Below are the code and all the weights of a small trained network. Each question names an input and a class and asks about switching units off, where a switched-off unit gives its printed mean instead of its output.

import numpy as np


def w(rows, s, z=0):
    codes = np.array(rows[::2]) - 128.0
    scale = np.full(codes.shape[1], s)
    scale[-1] = z or s
    return codes * scale


def f(y):
    return y / 2 * (1 + np.tanh(0.7978845608 * (y + 0.044715 * y**3)))


def log_softmax(a):
    a = a - a.max(-1, keepdims=True)
    return a - np.log(np.exp(a).sum(-1, keepdims=True))


def net(x, mask):
    res = np.array(x, float).reshape(1, 3) / 4 @ E
    y = f(res @ A[0][:, :-1].T + A[0][:, -1])
    res = res + np.where(mask, y, B[0][:, -1]) @ B[0][:, :-1]
    return log_softmax(res[-1] @ U[:, :-1].T + U[:, -1])


A, B = {}, {}
E = w([
[153,251,152],'x0',
[89,124,195],'x1',
[55,143,93],'x2',
],0.023)
A[0] = w([
[92,75,136,213],'n1',
[125,24,88,252],'n2',
[174,74,45,157],'n3',
[104,41,186,128],'n4',
[77,69,196,107],'n5',
[181,159,143,118],'n6',
[80,52,173,146],'n7',
[90,169,250,56],'n8',
[168,198,75,109],'n9',
[171,208,50,131],'n10',
[103,190,213,88],'n11',
[129,236,156,172],'n12',
[141,64,60,159],'n13',
[241,90,193,242],'n14',
[229,126,154,177],'n15',
],0.018,0.013)
B[0] = w([
[91,129,177,198],'n1',
[104,87,141,253],'n2',
[102,79,92,202],'n3',
[163,116,169,199],'n4',
[154,160,156,183],'n5',
[172,135,114,171],'n6',
[127,152,179,200],'n7',
[111,98,79,207],'n8',
[144,164,158,183],'n9',
[113,184,165,195],'n10',
[129,121,72,204],'n11',
[132,152,96,241],'n12',
[99,107,118,205],'n13',
[250,97,121,236],'n14',
[177,111,138,201],'n15',
],0.022,0.03)
U = w([
[162,29,95,255],'0',
[47,93,103,226],'1',
[205,184,121,57],'2',
[111,223,118,138],'3',
[185,104,176,89],'4',
[92,162,186,160],'5',
[185,120,4,13],'6',
[83,160,4,120],'7',
],0.015,0.0032)

Each question gives the input, the list of numbers given to net, and the class t.
The units are the neurons (one row each of A and B). Each row of codes is followed by its name. A weight is (code - 128) times the scale printed after its matrix; where a second scale follows, it is the last column's (A, B and U).
mask holds one flag per neuron, in row order. A switched-off neuron (its flag False) gives its mean, the last column of its row in B, instead of its output. The means were averaged over made-up inputs and are rounded, as every weight is.
A unit's drop is (log p(t) with every unit on - log p(t) with that unit switched off) / (log p(t) with every unit on - log p(t) with every unit switched off).
The circuit of an input: a set's keep is (log p(t) with only the set's units on - log p(t) with every unit switched off) / (log p(t) with every unit on - log p(t) with every unit switched off). Starting from the 12 units with the biggest drops (on a tie, the unit counted first), units are removed one at a time, each time the one whose removal leaves the highest keep (on an exact tie, the one counted first), for as long as the keep stays at least 0.8.
units of the circuit, in order: the units of the circuit, biggest drop first
top k neurons: the k neurons with the biggest drops, biggest first
drop of u: that unit's drop, to one decimal
input [-7,-4,1], class 1: units of the circuit, in order -> [n14; n1]
input [1,5,0], class 6: units of the circuit, in order -> [n2; n8]
input [-7,-4,2], class 1: units of the circuit, in order -> [n14]
input [1,-3,-2], class 2: top 3 neurons -> [n8; n2; n11]
input [0,-8,2], class 1: top 2 neurons -> [n14; n3]
input [1,-6,6], class 3: units of the circuit, in order -> [n10; n14]
input [5,1,-1], class 6: top 2 neurons -> [n11; n7]
input [6,1,1], class 7: top 2 neurons -> [n14; n11]
input [-8,1,6], class 5: top 2 neurons -> [n7; n5]
input [7,1,2], class 7: top 3 neurons -> [n14; n11; n8]
input [-3,5,0], class 4: top 2 neurons -> [n4; n10]
input [2,8,3], class 7: top 2 neurons -> [n14; n8]
input [-6,1,-2], class 4: drop of n11 -> 0.1
input [-6,1,-4], class 4: units of the circuit, in order -> [n7]
input [4,4,7], class 7: drop of n14 -> 0.3
input [5,2,8], class 7: drop of n14 -> 0.1
input [6,4,1], class 7: drop of n14 -> 0.5
